Below is a small trained network, with its code and all its weights. Each question gives an input and a class and asks what happens when units are switched off, that is, made to give their printed mean instead of their output.

import numpy as np


def w(rows, s, z=0):
    codes = np.array(rows[::2]) - 128.0
    scale = np.full(codes.shape[1], s)
    scale[-1] = z or s
    return codes * scale


def f(y):
    return np.maximum(y, 0)


def log_softmax(a):
    a = a - a.max(-1, keepdims=True)
    return a - np.log(np.exp(a).sum(-1, keepdims=True))


def net(x, mask):
    res = np.array(x, float).reshape(1, 5) / 4 @ E
    y = f(res @ A[0][:, :-1].T + A[0][:, -1])
    res = res + np.where(mask, y, B[0][:, -1]) @ B[0][:, :-1]
    return log_softmax(res[-1] @ U[:, :-1].T + U[:, -1])


A, B = {}, {}
E = w([
[251,229,116,119,164,130,33],'x0',
[146,139,94,100,124,138,143],'x1',
[18,205,69,90,81,192,47],'x2',
[161,140,153,62,196,249,134],'x3',
[101,101,144,2,127,64,104],'x4',
],0.0094)
A[0] = w([
[174,119,105,139,84,97,66,134],'neuron 1',
[50,107,160,144,39,205,201,133],'neuron 2',
[81,89,87,59,151,136,219,124],'neuron 3',
[30,150,97,134,109,173,45,92],'neuron 4',
[104,88,99,36,153,55,78,116],'neuron 5',
[150,136,113,145,123,102,85,87],'neuron 6',
[72,150,79,181,74,42,114,131],'neuron 7',
[111,205,95,221,65,225,160,128],'neuron 8',
[116,125,139,92,150,106,123,254],'neuron 9',
[120,127,88,196,119,172,149,130],'neuron 10',
[128,117,97,217,123,142,153,117],'neuron 11',
[88,69,144,144,44,151,180,75],'neuron 12',
[53,153,87,130,129,155,82,111],'neuron 13',
[171,123,90,149,70,66,121,99],'neuron 14',
[146,45,196,176,237,86,184,126],'neuron 15',
[151,246,153,128,158,117,121,87],'neuron 16',
[184,196,111,91,146,148,94,134],'neuron 17',
[109,100,145,82,103,125,90,116],'neuron 18',
[129,99,158,97,219,252,96,98],'neuron 19',
],0.011,0.0085)
B[0] = w([
[62,172,173,144,91,137,137,180],'neuron 1',
[121,188,167,151,92,82,116,228],'neuron 2',
[111,192,144,155,63,101,103,197],'neuron 3',
[204,120,115,100,137,73,208,217],'neuron 4',
[161,95,53,131,77,157,53,190],'neuron 5',
[86,128,198,96,93,136,134,153],'neuron 6',
[110,140,137,81,182,254,150,227],'neuron 7',
[152,89,98,169,113,143,106,237],'neuron 8',
[108,175,49,181,182,156,113,203],'neuron 9',
[121,118,140,157,99,167,51,187],'neuron 10',
[129,72,95,142,103,156,111,193],'neuron 11',
[100,158,158,80,70,68,94,195],'neuron 12',
[209,113,76,104,133,59,203,196],'neuron 13',
[105,129,113,62,131,194,166,182],'neuron 14',
[179,162,98,153,93,146,172,249],'neuron 15',
[136,154,175,110,70,148,129,189],'neuron 16',
[122,225,171,180,60,97,138,214],'neuron 17',
[153,102,73,155,97,147,59,158],'neuron 18',
[54,79,133,103,141,211,147,217],'neuron 19',
],0.0088,0.013)
U = w([
[238,123,92,84,98,65,255,114],'0',
[68,199,223,116,43,73,94,48],'1',
[75,162,75,169,123,126,127,254],'2',
[150,74,48,163,83,151,14,63],'3',
[35,103,146,9,111,209,201,142],'4',
[76,138,98,176,189,56,129,163],'5',
[86,59,199,74,208,19,140,72],'6',
],0.0084,0.0089)

Each question gives the input, the list of numbers given to net, and the class t.
The units are the neurons (one row each of A and B). Each row of codes is followed by its name. A weight is (code - 128) times the scale printed after its matrix; where a second scale follows, it is the last column's (A, B and U).
mask holds one flag per neuron, in row order. A switched-off neuron (its flag False) gives its mean, the last column of its row in B, instead of its output. The means were averaged over made-up inputs and are rounded, as every weight is.
A unit's drop is (log p(t) with every unit on - log p(t) with that unit switched off) / (log p(t) with every unit on - log p(t) with every unit switched off).
The circuit of an input: a set's keep is (log p(t) with only the set's units on - log p(t) with every unit switched off) / (log p(t) with every unit on - log p(t) with every unit switched off). Starting from the 12 units with the biggest drops (on a tie, the unit counted first), units are removed one at a time, each time the one whose removal leaves the highest keep (on an exact tie, the one counted first), for as long as the keep stays at least 0.8.
units of the circuit, in order: the units of the circuit, biggest drop first
k most important neurons: the k neurons with the biggest drops, biggest first
drop of u: that unit's drop, to one decimal
input [-1,5,-6,-8,0], class 4: units of the circuit, in order	neuron 7; neuron 14
input [-5,5,-3,4,4], class 1: units of the circuit, in order	neuron 3
input [4,-4,5,3,0], class 0: units of the circuit, in order	neuron 4; neuron 13
input [0,-2,-2,7,-5], class 4: 2 most important neurons	neuron 19; neuron 5
input [2,-5,1,3,7], class 3: 2 most important neurons	neuron 5; neuron 18
input [-8,-5,-7,-5,-2], class 1: 3 most important neurons	neuron 12; neuron 2; neuron 4
input [2,-4,1,-3,-6], class 3: units of the circuit, in order	neuron 8; neuron 11
input [3,7,-6,7,4], class 2: units of the circuit, in order	neuron 4; neuron 9
input [2,-4,-4,6,6], class 3: 2 most important neurons	neuron 5; neuron 7
input [7,-4,-3,3,-4], class 1: units of the circuit, in order	neuron 17; neuron 16
input [-2,6,-2,7,-7], class 3: units of the circuit, in order	neuron 8; neuron 10
input [5,2,-4,1,7], class 3: 3 most important neurons	neuron 5; neuron 4; neuron 2
input [-1,-3,-1,-8,7], class 4: 3 most important neurons	neuron 7; neuron 14; neuron 8
input [-6,-3,5,2,-6], class 1: units of the circuit, in order	neuron 2
input [-6,6,2,6,-8], class 3: 2 most important neurons	neuron 8; neuron 10
input [-8,5,4,-4,0], class 1: 3 most important neurons	neuron 2; neuron 12; neuron 3
input [6,-3,-5,-2,6], class 1: 2 most important neurons	neuron 1; neuron 4
input [-8,-3,-4,-5,6], class 1: 2 most important neurons	neuron 12; neuron 3
input [8,8,2,2,8], class 1: 2 most important neurons	neuron 17; neuron 16
input [-4,-4,-6,-5,7], class 3: 3 most important neurons	neuron 5; neuron 4; neuron 13
input [1,-5,3,4,-7], class 3: units of the circuit, in order	neuron 8
input [4,1,0,-8,3], class 4: 2 most important neurons	neuron 7; neuron 14
input [-6,-8,3,3,8], class 2: 2 most important neurons	neuron 9; neuron 8
input [5,-1,-3,8,1], class 4: drop of neuron 19	2.0
input [-1,7,8,4,-2], class 0: drop of neuron 4	0.4
input [-5,8,-5,2,5], class 2: drop of neuron 7	-0.1
input [-6,6,7,-6,4], class 0: drop of neuron 3	0.0
